Here is a tiny trained network, its code and every weight. The questions are about switching its units off for an input and a target symbol, where a switched-off unit gives its printed mean instead of its output.

import numpy as np


def w(rows, s, z=0):
    codes = np.array(rows[::2]) - 128.0
    scale = np.full(codes.shape[1], s)
    scale[-1] = z or s
    return codes * scale


def norm(h):
    return h / np.sqrt((h * h).mean(-1, keepdims=True) + 1e-5)


def f(y):
    return y / 2 * (1 + np.tanh(0.7978845608 * (y + 0.044715 * y**3)))


def softmax(a):
    e = np.exp(a - a.max(-1, keepdims=True))
    return e / e.sum(-1, keepdims=True)


def log_softmax(a):
    a = a - a.max(-1, keepdims=True)
    return a - np.log(np.exp(a).sum(-1, keepdims=True))


def net(x, mask):
    ids = ['αβγδεζηθλμξπστφω'.index(c) for c in x.split()]
    T = len(ids)
    res = E[ids] + P[:T]
    q, k, v = (norm(res) @ M[0].T for M in (Q, K, V))
    z = softmax(np.where(np.tri(T) > 0, q @ k.T / 4**0.5, -1e9)) @ v
    res = res + np.where(mask[0], z, O[0][:, -1]) @ O[0][:, :-1]
    y = f(norm(res) @ A[0][:, :-1].T + A[0][:, -1])
    res = res + np.where(mask[1:13], y, B[0][:, -1]) @ B[0][:, :-1]
    return log_softmax(norm(res)[-1] @ U[:, :-1].T + U[:, -1])


Q, K, V, O, A, B = {}, {}, {}, {}, {}, {}
E = w([
[251,107,126],'α',
[120,99,151],'β',
[128,135,74],'γ',
[123,95,202],'δ',
[177,75,46],'ε',
[98,113,134],'ζ',
[175,113,101],'η',
[132,96,205],'θ',
[122,115,197],'λ',
[195,127,124],'μ',
[129,70,166],'ξ',
[128,56,182],'π',
[117,101,141],'σ',
[123,117,175],'τ',
[121,83,190],'φ',
[155,172,163],'ω',
],0.026)
P = w([
[175,254,106],'0',
[194,96,183],'1',
[194,92,155],'2',
[180,93,158],'3',
[173,90,160],'4',
[118,125,180],'5',
[154,100,153],'6',
[154,99,152],'7',
[156,94,145],'8',
[115,133,172],'9',
[121,105,144],'10',
[123,125,146],'11',
],0.02)
Q[0] = w([
[130,104,146],'H0',
[154,226,41],'H0',
[1,75,155],'H0',
[77,124,147],'H0',
],0.024)
K[0] = w([
[139,156,115],'H0',
[88,18,168],'H0',
[193,252,169],'H0',
[171,163,151],'H0',
],0.024)
V[0] = w([
[192,59,149],'H0',
[182,25,184],'H0',
[75,154,90],'H0',
[115,164,253],'H0',
],0.026)
O[0] = w([
[112,202,192,253],'H0',
[100,254,182,221],'H0',
[169,90,95,1],'H0',
[18,145,51,155],'H0',
],0.03,0.0095)
A[0] = w([
[128,131,128,104],'N0',
[103,149,206,255],'N1',
[136,131,115,138],'N2',
[146,128,208,114],'N3',
[171,145,124,114],'N4',
[71,142,141,102],'N5',
[200,148,121,203],'N6',
[95,104,122,95],'N7',
[181,98,147,203],'N8',
[219,254,127,92],'N9',
[172,126,152,190],'N10',
[121,114,155,95],'N11',
],0.042,0.0087)
B[0] = w([
[123,134,127,125],'N0',
[79,37,174,253],'N1',
[121,118,135,128],'N2',
[134,41,147,205],'N3',
[114,137,153,140],'N4',
[183,222,131,170],'N5',
[108,196,177,165],'N6',
[125,168,160,146],'N7',
[194,165,105,171],'N8',
[185,255,13,242],'N9',
[99,177,131,171],'N10',
[123,112,115,133],'N11',
],0.075,0.026)
U = w([
[57,96,50,151],'α',
[46,155,239,99],'β',
[170,89,84,142],'γ',
[109,128,120,118],'δ',
[181,118,125,111],'ε',
[188,119,118,137],'ζ',
[130,106,89,152],'η',
[112,150,107,123],'θ',
[220,144,157,90],'λ',
[182,93,82,136],'μ',
[135,93,79,144],'ξ',
[47,142,42,75],'π',
[107,64,188,254],'σ',
[196,133,251,93],'τ',
[136,140,159,128],'φ',
[138,160,70,120],'ω',
],0.015,0.0077)

Each question gives the input, a string of symbols that net reads in full, and the target symbol t.
The units are the heads (4 rows each of Q, K, V and O) and the neurons (one row each of A and B). Each row of codes is followed by its name. A weight is (code - 128) times the scale printed after its matrix; where a second scale follows, it is the last column's (O, A, B and U).
mask holds one flag per unit, heads first, then neurons. A switched-off unit (its flag False) gives its mean, the last column of its rows in O or B, instead of its output. The means were averaged over made-up inputs and are rounded, as every weight is.
A unit's drop is (log p(t) with every unit on - log p(t) with that unit switched off) / (log p(t) with every unit on - log p(t) with every unit switched off).
The circuit of an input: a set's keep is (log p(t) with only the set's units on - log p(t) with every unit switched off) / (log p(t) with every unit on - log p(t) with every unit switched off). Starting from the 12 units with the biggest drops (on a tie, the unit counted first), units are removed one at a time, each time the one whose removal leaves the highest keep (on an exact tie, the one counted first), for as long as the keep stays at least 0.8.
units of the circuit, in order: the units of the circuit, biggest drop first
top k neurons: the k neurons with the biggest drops, biggest first
drop when u is switched off: that unit's drop, to one decimal
input α ε ε π π α η π τ α ε ζ, target σ: units of the circuit, in order => (H0 N1)
input τ α τ η α φ, target α: units of the circuit, in order => (H0 N9 N1)
input τ θ θ, target α: top 3 neurons => (N9 N1 N3)
input λ φ η β, target π: units of the circuit, in order => (H0 N1 N9)
input ε π θ τ ξ, target τ: top 2 neurons => (N9 N6)
input λ π ε ξ α η π θ, target π: top 4 neurons => (N1 N3 N9 N8)
input α β λ τ ξ σ π ξ ε μ γ τ, target σ: units of the circuit, in order => (N1 H0)
input π α τ ε λ, target β: units of the circuit, in order => (H0 N9)
input ε ξ τ α λ β, target τ: units of the circuit, in order => (H0 N9 N6)
input π π η η α λ, target β: top 3 neurons => (N9 N5 N8)
input π α α α β θ, target β: units of the circuit, in order => (N9 H0)
input λ δ α α τ σ π ξ λ ξ τ, target π: top 3 neurons => (N1 N9 N3)
input ε α π, target τ: top 3 neurons => (N9 N6 N8)
input π λ γ ζ τ γ α λ π ζ φ, target β: drop when H0 is switched off => 0.9
input α α α ξ γ α ξ, target σ: drop when N9 is switched off => 0.0
input α π φ π λ ζ η β α ζ α σ, target σ: drop when N1 is switched off => 0.4
input π π λ α ξ π τ, target β: top 3 neurons => (N9 N8 N5)
